Below is a small trained network, with its code and all its weights. Each question gives an input and a class and asks what happens when units are switched off, that is, made to give their printed mean instead of their output.

import numpy as np


def w(rows, s, z=0):
    codes = np.array(rows[::2]) - 128.0
    scale = np.full(codes.shape[1], s)
    scale[-1] = z or s
    return codes * scale


def f(y):
    return np.maximum(y, 0)


def log_softmax(a):
    a = a - a.max(-1, keepdims=True)
    return a - np.log(np.exp(a).sum(-1, keepdims=True))


def net(x, mask):
    res = np.array(x, float).reshape(1, 3) / 4 @ E
    y = f(res @ A[0][:, :-1].T + A[0][:, -1])
    res = res + np.where(mask, y, B[0][:, -1]) @ B[0][:, :-1]
    return log_softmax(res[-1] @ U[:, :-1].T + U[:, -1])


A, B = {}, {}
E = w([
[135,234,119,157,76,143,124,131,117,147],'x0',
[88,76,121,254,185,118,127,142,92,92],'x1',
[128,127,129,149,107,141,134,129,250,155],'x2',
],0.0061)
A[0] = w([
[128,168,120,54,123,131,135,132,42,128,138],'neuron 0',
[128,128,128,128,128,129,128,128,128,129,123],'neuron 1',
[124,15,130,131,164,123,128,125,93,115,208],'neuron 2',
[125,135,128,146,131,127,127,128,115,127,135],'neuron 3',
[128,197,125,123,97,133,132,125,131,134,90],'neuron 4',
[121,104,120,160,139,131,119,128,172,131,96],'neuron 5',
[123,137,128,157,133,127,130,127,107,127,138],'neuron 6',
[130,148,134,72,116,126,132,135,164,134,162],'neuron 7',
[128,181,119,146,105,137,138,138,251,142,215],'neuron 8',
[138,150,137,136,119,129,125,123,174,129,186],'neuron 9',
[132,223,128,65,102,126,130,125,135,134,249],'neuron 10',
[124,158,127,234,147,125,134,128,56,119,142],'neuron 11',
[135,92,126,101,146,127,134,136,63,121,135],'neuron 12',
[128,175,132,96,112,129,133,131,131,131,195],'neuron 13',
[125,7,125,130,159,122,132,129,90,118,204],'neuron 14',
[125,100,130,195,134,125,111,133,114,127,185],'neuron 15',
[132,93,119,104,144,131,132,136,119,125,160],'neuron 16',
[121,116,123,142,132,131,132,130,147,128,109],'neuron 17',
[129,127,139,154,142,125,117,130,114,122,116],'neuron 18',
[124,136,128,125,127,129,128,127,121,127,108],'neuron 19',
[122,113,125,152,141,133,130,132,160,129,103],'neuron 20',
[130,120,133,54,126,129,136,130,180,132,98],'neuron 21',
[136,119,124,46,126,126,132,128,191,132,94],'neuron 22',
[129,132,130,127,128,126,129,130,126,127,121],'neuron 23',
[125,177,128,73,126,130,117,132,63,127,136],'neuron 24',
[124,110,126,154,137,130,133,133,161,126,96],'neuron 25',
[126,133,129,141,130,126,127,129,118,127,133],'neuron 26',
],0.015,0.0018)
B[0] = w([
[224,110,179,103,70,84,131,62,128,121,213],'neuron 0',
[128,126,129,128,128,128,129,128,128,128,128],'neuron 1',
[71,138,158,171,244,130,92,162,179,130,229],'neuron 2',
[118,128,115,129,118,136,143,139,125,130,149],'neuron 3',
[187,148,129,139,115,154,74,214,170,125,195],'neuron 4',
[177,142,172,123,121,102,168,110,134,125,171],'neuron 5',
[111,131,106,131,113,142,152,145,123,128,162],'neuron 6',
[81,106,84,101,112,130,90,96,75,123,196],'neuron 7',
[2,98,194,146,81,98,52,49,133,124,255],'neuron 8',
[77,123,151,141,110,122,101,109,130,127,179],'neuron 9',
[208,162,76,70,95,150,5,138,124,134,254],'neuron 10',
[61,137,49,137,75,176,217,185,105,134,246],'neuron 11',
[54,99,147,117,162,97,120,23,106,128,182],'neuron 12',
[166,145,102,102,111,134,66,137,124,132,193],'neuron 13',
[77,136,160,170,247,128,87,167,183,132,230],'neuron 14',
[98,89,109,123,187,122,217,118,79,120,206],'neuron 15',
[115,144,154,161,116,120,109,152,168,122,158],'neuron 16',
[152,138,148,129,125,117,145,120,131,127,147],'neuron 17',
[108,122,103,113,134,130,149,113,108,135,158],'neuron 18',
[139,132,137,130,123,127,134,134,127,128,134],'neuron 19',
[159,130,159,120,122,111,158,111,132,130,160],'neuron 20',
[61,139,81,129,79,153,82,133,102,131,193],'neuron 21',
[51,145,75,134,67,161,76,139,103,128,202],'neuron 22',
[131,130,130,129,125,125,130,130,127,128,131],'neuron 23',
[232,133,183,121,70,110,144,109,138,127,200],'neuron 24',
[168,142,162,123,122,111,159,114,136,128,161],'neuron 25',
[120,129,118,130,122,133,139,135,126,129,144],'neuron 26',
],0.023,0.0078)
U = w([
[190,173,69,105,115,182,142,254,127,143,63],'0',
[101,138,114,112,85,139,55,106,130,134,157],'1',
[82,123,49,152,163,187,151,204,105,135,146],'2',
[123,104,211,162,176,70,120,118,215,119,216],'3',
[109,90,132,131,64,110,192,78,80,117,136],'4',
[222,137,145,72,102,94,132,92,113,124,1],'5',
],0.0069,0.0013)

Each question gives the input, the list of numbers given to net, and the class t.
The units are the neurons (one row each of A and B). Each row of codes is followed by its name. A weight is (code - 128) times the scale printed after its matrix; where a second scale follows, it is the last column's (A, B and U).
mask holds one flag per neuron, in row order. A switched-off neuron (its flag False) gives its mean, the last column of its row in B, instead of its output. The means were averaged over made-up inputs and are rounded, as every weight is.
A unit's drop is (log p(t) with every unit on - log p(t) with that unit switched off) / (log p(t) with every unit on - log p(t) with every unit switched off).
The circuit of an input: a set's keep is (log p(t) with only the set's units on - log p(t) with every unit switched off) / (log p(t) with every unit on - log p(t) with every unit switched off). Starting from the 12 units with the biggest drops (on a tie, the unit counted first), units are removed one at a time, each time the one whose removal leaves the highest keep (on an exact tie, the one counted first), for as long as the keep stays at least 0.8.
units of the circuit, in order: the units of the circuit, biggest drop first
most important unit: the unit with the biggest drop
k most important neurons: the k neurons with the biggest drops, biggest first
drop of u: that unit's drop, to one decimal
input [-3,8,-4], class 2: most important unit -> neuron 11
input [-1,1,-2], class 3: units of the circuit, in order -> (neuron 22; neuron 10)
input [-1,-5,-4], class 5: units of the circuit, in order -> (neuron 0; neuron 8)
input [1,3,2], class 4: 2 most important neurons -> (neuron 14; neuron 2)
input [8,3,-8], class 0: 2 most important neurons -> (neuron 11; neuron 8)
input [6,6,1], class 2: 2 most important neurons -> (neuron 11; neuron 0)
input [6,0,-4], class 0: 3 most important neurons -> (neuron 8; neuron 11; neuron 4)
input [5,-7,-4], class 5: 2 most important neurons -> (neuron 0; neuron 24)
input [5,1,0], class 0: 2 most important neurons -> (neuron 12; neuron 8)
input [0,-7,-4], class 5: 3 most important neurons -> (neuron 0; neuron 24; neuron 8)
input [3,-8,-5], class 5: 2 most important neurons -> (neuron 0; neuron 24)
input [5,6,-3], class 2: drop of neuron 3 -> 0.0
input [4,7,2], class 2: drop of neuron 11 -> 0.2
input [-1,6,-6], class 2: units of the circuit, in order -> (neuron 11)
input [3,5,6], class 4: drop of neuron 14 -> 0.1
